cols: V W G L
[-15.7 -53.7  22.5  -7.6] : Dos
[ 54.1 -88.4   8.9  17.2] : zuro
[-8.6 -1.4  2.3 -9.1] : Mivo
[ 62.0 -34.9 -34.9 -14.2] : zufu
[ 17.2   8.8  54.1 -88.3] : kur
[  8.8 -88.4  17.2  54.1] : bupo
diff zufu: [ 62.0 -34.9 -35.0 -14.2] : 2, [-34.9]
order: [ 17.2   8.9 -88.4  54.1] : zuro
order: [ 17.2  54.1 -88.4   8.9] : zuro
col: [ -9.1 -14.2] : L
col: [22.5  8.9] : G
order: [-88.4   8.8  17.2  54.1] : bupo
diff bupo: [  8.8 -88.4  17.3  54.1] : 2, [17.2]

cols: D Z P Q
[-56.9 -64.5   6.7  43.8] -> tuvit
[-60.0 -51.8 -35.3  44.2] -> Nel
[-60.0 -51.8 -35.3  29.7] -> suvam
[-62.8 -41.4 -12.8  41.8] -> nokug
[-36.1  29.9 -63.5  18.0] -> vaze
[-64.6 -41.4 -12.8  41.8] -> los
[-58.3   0.0 -16.3  29.4] -> zedaf
diff tuvit: [-56.9 -64.5   6.8  43.8] : 2, [6.7]
diff Nel: [-60.0 -51.8 -35.3  44.1] : 3, [44.2]

cols: F Y E H A
[-19.9  10.0  -3.9  21.5 -71.5] -> tato
[ 4.4 16.9 24.6  9.2 24.4] -> muni
[ 21.5  10.0  -4.0 -19.9 -71.5] -> moli
col: [-71.5  24.4] : A
diff muni: [ 4.4 17.0 24.6  9.2 24.4] : 1, [16.9]
order: [-71.5 -19.9  -3.9  10.0  21.5] : tato
col: [ 24.4 -71.5] : A
diff moli: [ 21.6  10.0  -4.0 -19.9 -71.5] : 0, [21.5]
diff tato: [-19.9  10.0  -3.9  21.4 -71.5] : 3, [21.5]

cols: N S J M U X T
[-45.2  30.1 -88.8  11.3  -0.4  32.7  -8.8] -> tib
[ 21.9 -33.8 -12.9  22.9  35.2  55.1 -72.3] -> volo
[ 59.8  16.9  13.5  27.7  14.8  -6.3 -80.6] -> Ses
[-33.8  22.9  21.9  55.1  35.2 -12.9 -72.2] -> zagef
col: [21.9 59.8] : N
diff Ses: [ 59.9  16.9  13.5  27.7  14.8  -6.3 -80.6] : 0, [59.8]
order: [-80.6  -6.3  14.8  27.7  13.5  16.9  59.8] : Ses
order: [-72.3  21.9 -33.8 -12.9  22.9  35.2  55.1] : volo
col: [32.7 55.1] : X

cols: kegap zunuk febu Fali giba razit pogap nis ladeb
[ 53.3  52.3  -2.5 -72.6  79.5   1.8  79.7  33.8  35.5] = mebu
[-28.9 -15.3 -19.0   2.6  65.1 -48.2 -55.2 -53.6   8.4] = kek
[  7.3 -51.2 -29.4  74.2  63.6   0.0  64.4 -63.6 -68.1] = reti
[ -8.8  -5.0  54.9  24.0  23.3 -63.5 -33.8 -36.9  44.8] = bof
[-16.2 -32.1  49.5 -10.2 -70.4 -27.2 -55.6 -49.6 -51.3] = nok
[  7.3 -51.2 -29.4  74.2  63.6 -59.9  77.6 -47.8  57.1] = Rik
[  7.3 -51.2 -29.4  74.2  39.0 -19.8 -11.9  -5.5 -16.1] = nup
[ 59.0 -84.1 -66.5  68.4 -65.4 -35.7 -44.0  -4.7  79.0] = rogo
[ 54.4  16.8  52.0 -72.3 -44.4  19.4  35.7 -29.2  14.9] = luzez
[ 54.4  16.8  52.0 -72.3 -44.4  19.4 -63.0  30.7  -6.2] = muru
col: [54.4 54.4] : kegap
diff Rik: [  7.3 -51.2 -29.4  74.2  63.6 -59.9  77.6 -47.9  57.1] : 7, [-47.8]
col: [16.8 16.8] : zunuk
order: [  7.3  74.2 -59.9  77.6  57.1 -51.2 -29.4  63.6 -47.8] : Rik
diff muru: [ 54.4  16.8  52.0 -72.4 -44.4  19.4 -63.0  30.7  -6.2] : 3, [-72.3]

cols: tupo vid zil gabeg zepu kepu beto gis gepe
[  6.7   8.7 -14.1  37.7  -5.5 -20.2  28.4  10.7 -28.9] = Pav
[  8.7 -20.2  28.4   6.7  10.7 -28.9 -14.0  -5.5  37.7] = lotaf
[ 10.7 -28.9 -14.2   6.7  37.7  28.4 -20.2  -5.5   8.7] = Fav
order: [ -5.5   8.7  28.4 -14.1 -20.2 -28.9  10.7  37.7   6.7] : Pav
order: [ -5.5   8.7  10.7 -28.9 -14.2   6.7  37.7  28.4 -20.2] : Fav
order: [-28.9  10.7  28.4 -20.2  -5.5  37.7 -14.1   8.7   6.7] : Pav
col: [  8.7 -20.2] : vid
diff Pav: [  6.7   8.7 -14.1  37.8  -5.5 -20.2  28.4  10.7 -28.9] : 3, [37.7]
col: [6.7 8.7] : tupo

cols: gul moke kuz Mirob Ter Femob meled Suse
[ -9.9 -32.5  10.0  19.4 -24.6 -10.6 -37.6  -3.0] = Difug
[ 13.3  36.5 -11.7 -19.3  14.2  12.7  41.2 -19.8] = lasad
[  8.6  -6.4   4.1 -10.3   1.2   5.5  -7.7  -4.7] = roror
[ 13.2  35.4 -11.0 -19.3  13.9  12.7  37.9 -18.7] = Kudo
[ -9.9 -32.5  10.0  19.4 -24.6 -10.6 -37.6  18.1] = novi
[-30.4 -39.2  10.9  23.5 -17.0 -12.9 -64.1  32.2] = Vel
[ -2.7 -22.6   6.6   7.3 -16.0  -0.9 -31.9   6.4] = dolu
[-30.4 -39.2  10.9  28.9 -17.0 -12.9 -64.1  32.2] = bule
[ 13.2  38.6 -12.5 -19.2  14.9  12.7  45.2 -20.9] = kise
col: [ -2.7 -30.4] : gul
diff Vel: [-30.4 -39.2  10.9  23.5 -16.9 -12.9 -64.1  32.2] : 4, [-17.0]
diff Kudo: [ 13.2  35.5 -11.0 -19.3  13.9  12.7  37.9 -18.7] : 1, [35.4]
diff lasad: [ 13.3  36.5 -11.7 -19.3  14.2  12.7  41.3 -19.8] : 6, [41.2]

cols: kisi Rok Mul zibif tef fodor kekol mip
[  1.4   5.6  -8.8 -12.1   7.5  16.9   1.9   6.0] -> tural
[ -1.1   7.0  -0.2  -5.6 -11.9   0.7   1.8  -6.7] -> riniv
[ 10.7  -0.9   1.1  -4.2  -7.5 -16.3 -19.1   6.6] -> feva
[-43.8  13.4  15.8 -59.7   8.8   0.6 -14.0 -45.1] -> tal
[17.2 31.9 40.2 65.0 21.9 -9.7 -2.9 34.4] -> ren
[ 54.6 -18.4 -30.7 -16.4 -10.4 -32.4  56.7  32.7] -> tol
[  2.5 -11.2  24.7 -14.8   9.3   5.9 -29.0 -14.3] -> lag
diff tal: [-43.8  13.3  15.8 -59.7   8.8   0.6 -14.0 -45.1] : 1, [13.4]
col: [ -9.7 -32.4] : fodor
diff riniv: [ -1.0   7.0  -0.2  -5.6 -11.9   0.7   1.8  -6.7] : 0, [-1.1]
diff riniv: [ -1.2   7.0  -0.2  -5.6 -11.9   0.7   1.8  -6.7] : 0, [-1.1]
diff feva: [ 10.7  -0.9   1.1  -4.2  -7.6 -16.3 -19.1   6.6] : 4, [-7.5]
diff tal: [-43.8  13.4  15.9 -59.7   8.8   0.6 -14.0 -45.1] : 2, [15.8]
col: [ -0.2   1.1  15.8  40.2 -30.7  24.7] : Mul

cols: Sar Zenis fuvot Sobit Ruvu vubik kez biz sevis
[ 44.5 -50.7 -11.0  43.1 -23.4  66.2 -23.2  10.4 -10.5] -> Besap
[ 44.5 -53.9 -18.9  46.4 -19.9  75.9 -15.8  12.2 -17.7] -> tozer
[ 14.4  40.6 -38.0 -42.8  48.7   3.4 -39.4   7.1  39.2] -> bifev
[ 43.4 -56.4  -7.2   7.3 -14.6  42.0 -55.8  -3.6  13.0] -> Zapa
[ 42.7 -56.3  -9.4  12.3 -14.5  46.5 -49.8  -1.3   8.8] -> Sofo
[ 48.7 -42.8  14.4  39.2 -38.0  40.6 -39.4   7.1   3.3] -> Gozu
col: [-23.4 -19.9  48.7 -14.6 -14.5] : Ruvu
diff tozer: [ 44.5 -53.9 -18.9  46.4 -19.9  75.9 -15.8  12.3 -17.7] : 7, [12.2]
order: [-42.8 -39.4 -38.0   3.3   7.1  14.4  39.2  40.6  48.7] : Gozu
diff bifev: [ 14.4  40.6 -38.0 -42.8  48.7   3.4 -39.4   7.1  39.1] : 8, [39.2]

